Here is a tiny trained network, its code and every weight. The questions are about switching its units off for an input and a class, where a switched-off unit gives its printed mean instead of its output.

import numpy as np


def w(rows, s, z=0):
    codes = np.array(rows[::2]) - 128.0
    scale = np.full(codes.shape[1], s)
    scale[-1] = z or s
    return codes * scale


def norm(h):
    return h / np.sqrt((h * h).mean(-1, keepdims=True) + 1e-5)


def f(y):
    return np.maximum(y, 0)


def log_softmax(a):
    a = a - a.max(-1, keepdims=True)
    return a - np.log(np.exp(a).sum(-1, keepdims=True))


def net(x, mask):
    res = np.array(x, float).reshape(1, 7) / 4 @ E
    u = 0
    for l in range(2):
        y = f(norm(res) @ A[l][:, :-1].T + A[l][:, -1])
        res = res + np.where(mask[u : u + 9], y, B[l][:, -1]) @ B[l][:, :-1]
        u += 9
    return log_softmax(norm(res)[-1] @ U[:, :-1].T + U[:, -1])


A, B = {}, {}
E = w([
[130,56,153],'x0',
[148,82,2],'x1',
[228,112,129],'x2',
[102,58,161],'x3',
[88,167,74],'x4',
[81,92,81],'x5',
[174,63,142],'x6',
],0.0074)
A[0] = w([
[100,133,58,70],'L0N0',
[151,57,109,64],'L0N1',
[219,88,133,68],'L0N2',
[254,95,104,3],'L0N3',
[141,68,107,220],'L0N4',
[123,170,71,231],'L0N5',
[111,39,119,112],'L0N6',
[207,224,125,2],'L0N7',
[203,178,93,150],'L0N8',
],0.0095,0.0021)
B[0] = w([
[104,144,1,199],'L0N0',
[105,90,190,198],'L0N1',
[170,45,61,237],'L0N2',
[196,128,155,253],'L0N3',
[101,78,105,231],'L0N4',
[160,147,84,244],'L0N5',
[124,164,60,221],'L0N6',
[191,103,126,241],'L0N7',
[97,145,132,247],'L0N8',
],0.0085,0.0033)
A[1] = w([
[47,157,229,150],'L1N0',
[123,197,188,121],'L1N1',
[109,8,115,2],'L1N2',
[152,72,34,134],'L1N3',
[97,158,83,135],'L1N4',
[234,155,128,167],'L1N5',
[87,143,15,140],'L1N6',
[85,210,131,119],'L1N7',
[199,89,92,103],'L1N8',
],0.011,0.0035)
B[1] = w([
[16,161,235,226],'L1N0',
[1,118,247,191],'L1N1',
[217,92,148,194],'L1N2',
[120,145,193,254],'L1N3',
[145,74,60,186],'L1N4',
[68,133,84,251],'L1N5',
[56,138,141,250],'L1N6',
[230,215,195,190],'L1N7',
[149,218,190,220],'L1N8',
],0.0073,0.0055)
U = w([
[74,89,117,3],'0',
[91,123,4,141],'1',
[121,230,80,109],'2',
[193,38,131,153],'3',
[227,144,112,97],'4',
[78,180,214,178],'5',
],0.02,0.0026)

Each question gives the input, the list of numbers given to net, and the class t.
The units are the neurons (one row each of A and B). Each row of codes is followed by its name. A weight is (code - 128) times the scale printed after its matrix; where a second scale follows, it is the last column's (A, B and U).
mask holds one flag per neuron, layer by layer. A switched-off neuron (its flag False) gives its mean, the last column of its row in B, instead of its output. The means were averaged over made-up inputs and are rounded, as every weight is.
A unit's drop is (log p(t) with every unit on - log p(t) with that unit switched off) / (log p(t) with every unit on - log p(t) with every unit switched off).
The circuit of an input: a set's keep is (log p(t) with only the set's units on - log p(t) with every unit switched off) / (log p(t) with every unit on - log p(t) with every unit switched off). Starting from the 12 units with the biggest drops (on a tie, the unit counted first), units are removed one at a time, each time the one whose removal leaves the highest keep (on an exact tie, the one counted first), for as long as the keep stays at least 0.8.
circuit, biggest first: the units of the circuit, biggest drop first
most important unit: the unit with the biggest drop
top k neurons: the k neurons with the biggest drops, biggest first
top k neurons in layer l: the k neurons of layer l with the biggest drops, biggest first
drop when u is switched off: that unit's drop, to one decimal
input [1,-4,-2,0,-2,-2,8], class 3: most important unit	L0N2
input [1,0,-7,-1,5,-3,6], class 1: top 4 neurons in layer 1	L1N4, L1N0, L1N8, L1N1
input [0,4,-5,5,2,-5,6], class 3: top 2 neurons in layer 1	L1N2, L1N0
input [5,-6,6,-1,8,1,2], class 4: circuit, biggest first	L1N0, L1N1
input [-1,-2,-8,0,3,6,5], class 1: circuit, biggest first	L0N0, L1N0
input [-3,-8,8,-5,4,4,6], class 4: top 2 neurons	L0N7, L1N0
input [-8,-4,2,-2,8,5,2], class 1: circuit, biggest first	L1N4, L1N8
input [3,0,-2,-3,5,-6,4], class 4: top 3 neurons in layer 1	L1N0, L1N6, L1N1
input [-7,-3,6,0,-1,0,2], class 4: top 2 neurons in layer 0	L0N7, L0N2
input [3,-3,3,8,6,-5,3], class 4: drop when L1N1 is switched off	0.2
input [8,-2,6,-2,5,-3,-3], class 4: drop when L1N0 is switched off	0.1
